Below is a small trained network, with its code and all its weights. Each question gives an input and a target symbol and asks what happens when units are switched off, that is, made to give their printed mean instead of their output.

import numpy as np


def w(rows, s, z=0):
    codes = np.array(rows[::2]) - 128.0
    scale = np.full(codes.shape[1], s)
    scale[-1] = z or s
    return codes * scale


def norm(h):
    return h / np.sqrt((h * h).mean(-1, keepdims=True) + 1e-5)


def f(y):
    return np.maximum(y, 0)


def softmax(a):
    e = np.exp(a - a.max(-1, keepdims=True))
    return e / e.sum(-1, keepdims=True)


def log_softmax(a):
    a = a - a.max(-1, keepdims=True)
    return a - np.log(np.exp(a).sum(-1, keepdims=True))


def net(x, mask):
    ids = ['γεζηθλξπστω'.index(c) for c in x.split()]
    T = len(ids)
    res = E[ids] + P[:T]
    q, k, v = (norm(res) @ M[0].T for M in (Q, K, V))
    z = softmax(np.where(np.tri(T) > 0, q @ k.T / 2**0.5, -1e9)) @ v
    res = res + np.where(mask[0], z, O[0][:, -1]) @ O[0][:, :-1]
    y = f(norm(res) @ A[0][:, :-1].T + A[0][:, -1])
    res = res + np.where(mask[1:17], y, B[0][:, -1]) @ B[0][:, :-1]
    return log_softmax(norm(res)[-1] @ U[:, :-1].T + U[:, -1])


Q, K, V, O, A, B = {}, {}, {}, {}, {}, {}
E = w([
[133,159,144,117,154,73,88,122,101,144,118,106],'γ',
[159,55,137,199,92,157,121,89,84,105,122,193],'ε',
[115,117,75,121,74,159,165,137,137,162,155,96],'ζ',
[100,166,149,127,150,71,107,122,98,160,144,117],'η',
[172,112,103,196,78,137,79,127,114,109,151,254],'θ',
[141,140,151,110,107,89,69,112,146,101,130,74],'λ',
[87,76,94,183,114,141,104,131,140,85,108,219],'ξ',
[153,131,122,192,155,145,117,164,114,32,176,175],'π',
[132,26,152,44,157,163,83,169,83,168,115,121],'σ',
[80,179,137,98,88,119,88,109,129,162,145,120],'τ',
[130,167,153,69,94,136,59,103,115,130,118,117],'ω',
],0.012)
P = w([
[234,130,83,170,188,117,202,202,140,192,54,182],'0',
[171,120,40,162,254,128,146,84,49,115,163,146],'1',
[155,120,33,145,212,133,136,67,54,106,190,142],'2',
[139,108,59,142,181,146,145,72,78,97,197,120],'3',
[125,123,61,130,157,156,138,67,98,65,205,109],'4',
[124,133,44,117,151,173,122,58,100,68,218,100],'5',
],0.0039)
Q[0] = w([
[100,134,62,146,122,107,59,37,59,73,164,123],'h1',
[130,3,94,210,100,208,172,164,80,39,178,218],'h1',
],0.0069)
K[0] = w([
[182,163,128,88,7,150,144,158,255,132,89,83],'h1',
[70,138,100,58,18,163,115,23,148,62,194,53],'h1',
],0.0066)
V[0] = w([
[49,146,84,138,117,158,171,135,135,254,198,160],'h1',
[150,187,158,56,90,206,27,88,92,188,92,140],'h1',
],0.0049)
O[0] = w([
[162,166,130,225,227,224,97,114,156,163,182,148,9],'h1',
[99,146,197,134,153,115,56,204,98,255,124,110,190],'h1',
],0.0088,0.0012)
A[0] = w([
[127,207,136,64,115,134,103,121,140,124,111,116,133],'n1',
[136,156,119,35,127,78,122,138,106,157,145,91,115],'n2',
[135,56,200,200,126,230,189,182,106,166,125,158,126],'n3',
[117,144,158,154,106,131,76,201,78,157,127,160,130],'n4',
[176,211,92,151,135,122,109,124,124,109,163,157,80],'n5',
[115,110,110,158,67,95,168,174,128,68,72,192,133],'n6',
[150,126,122,218,123,158,141,84,129,104,161,191,160],'n7',
[102,100,138,17,152,122,195,155,134,164,123,72,39],'n8',
[101,170,186,130,192,131,86,137,134,177,202,89,86],'n9',
[164,102,100,168,133,169,157,79,141,102,101,124,114],'n10',
[137,227,101,155,106,97,165,142,134,229,147,45,66],'n11',
[135,123,82,98,106,111,177,129,126,65,103,149,158],'n12',
[186,192,129,114,112,156,212,161,151,87,181,147,2],'n13',
[179,171,156,213,142,166,112,110,157,127,179,147,88],'n14',
[109,75,158,46,126,98,75,208,115,180,125,94,181],'n15',
[100,117,134,157,155,119,124,66,254,108,89,123,181],'n16',
],0.0076,0.0047)
B[0] = w([
[148,99,139,170,167,80,137,154,123,127,138,115,153],'n1',
[78,81,120,146,148,197,117,175,121,153,93,148,175],'n2',
[112,118,69,143,117,119,140,144,120,29,135,56,184],'n3',
[91,120,109,117,144,52,141,92,157,103,124,141,187],'n4',
[152,86,171,91,134,106,139,112,199,94,141,117,164],'n5',
[126,136,147,101,131,135,133,55,113,204,123,135,221],'n6',
[129,138,173,129,145,122,129,185,147,101,89,94,254],'n7',
[149,135,172,173,162,235,99,149,134,75,49,8,143],'n8',
[77,107,165,147,73,76,172,87,154,170,82,137,172],'n9',
[139,139,166,129,92,149,181,166,129,159,140,116,210],'n10',
[255,102,93,101,137,188,74,170,123,71,173,114,146],'n11',
[80,176,111,125,155,115,86,115,129,162,141,106,227],'n12',
[140,110,150,118,200,88,93,152,190,109,172,48,139],'n13',
[118,149,64,92,78,155,92,127,71,132,91,158,168],'n14',
[184,178,114,144,109,165,196,108,130,82,187,157,222],'n15',
[117,123,134,129,151,150,153,158,120,168,122,213,174],'n16',
],0.0091,0.0096)
U = w([
[175,185,131,203,123,137,70,77,142,197,155,102,169],'γ',
[91,129,197,90,81,136,185,162,73,129,65,23,2],'ε',
[181,125,44,128,132,215,147,157,104,60,173,147,183],'ζ',
[147,3,167,115,139,123,116,124,172,139,117,126,134],'η',
[180,109,158,71,77,86,84,139,163,93,40,162,121],'θ',
[151,159,41,45,93,130,132,38,73,156,154,137,189],'λ',
[116,180,177,141,161,199,148,95,166,182,85,194,111],'ξ',
[140,184,176,86,184,97,139,119,181,98,169,84,116],'π',
[152,148,199,98,101,114,113,226,95,204,161,123,142],'σ',
[52,109,93,163,163,97,39,165,98,133,88,96,141],'τ',
[142,95,108,188,93,58,201,124,127,113,212,180,104],'ω',
],0.008,0.0038)

Each question gives the input, a string of symbols that net reads in full, and the target symbol t.
The units are the heads (2 rows each of Q, K, V and O) and the neurons (one row each of A and B). Each row of codes is followed by its name. A weight is (code - 128) times the scale printed after its matrix; where a second scale follows, it is the last column's (O, A, B and U).
mask holds one flag per unit, heads first, then neurons. A switched-off unit (its flag False) gives its mean, the last column of its rows in O or B, instead of its output. The means were averaged over made-up inputs and are rounded, as every weight is.
A unit's drop is (log p(t) with every unit on - log p(t) with that unit switched off) / (log p(t) with every unit on - log p(t) with every unit switched off).
The circuit of an input: a set's keep is (log p(t) with only the set's units on - log p(t) with every unit switched off) / (log p(t) with every unit on - log p(t) with every unit switched off). Starting from the 12 units with the biggest drops (on a tie, the unit counted first), units are removed one at a time, each time the one whose removal leaves the highest keep (on an exact tie, the one counted first), for as long as the keep stays at least 0.8.
circuit, biggest first: the units of the circuit, biggest drop first
k most important neurons: the k neurons with the biggest drops, biggest first
drop when u is switched off: that unit's drop, to one decimal
input λ ω γ η τ, target ε: circuit, biggest first : (h1 n8)
input ξ τ ξ ξ ξ ω, target π: 2 most important neurons : (n15 n1)
input γ ξ λ ε, target λ: most important neuron : (n7)
input π ξ θ θ, target θ: 2 most important neurons : (n7 n15)
input λ ω η, target ε: circuit, biggest first : (h1 n8)
input γ ε ζ λ ε, target λ: circuit, biggest first : (h1 n7 n6)
input ω ω ζ λ θ, target λ: circuit, biggest first : (h1 n6)
input τ ε γ, target γ: 2 most important neurons : (n9 n11)
input ζ σ ζ η, target ξ: 4 most important neurons : (n9 n14 n15 n5)
input ω ζ σ ξ π ω, target σ: 3 most important neurons : (n15 n11 n2)
input ζ ξ ω, target ξ: 2 most important neurons : (n9 n3)
input ξ γ ω γ γ ε, target ω: 2 most important neurons : (n15 n4)
input ξ ξ ε, target ε: 3 most important neurons : (n7 n15 n10)
input γ ζ ε, target ζ: 2 most important neurons : (n14 n3)
input ξ ξ λ ε ε τ, target π: 2 most important neurons : (n15 n6)
input τ ζ λ, target γ: 2 most important neurons : (n9 n11)
input γ γ ω, target ζ: 2 most important neurons : (n15 n2)
input γ θ σ, target ζ: drop when n15 is switched off : 0.6
input γ ξ π, target π: drop when n13 is switched off : 0.1
input ε γ γ, target τ: drop when h1 is switched off : 1.4
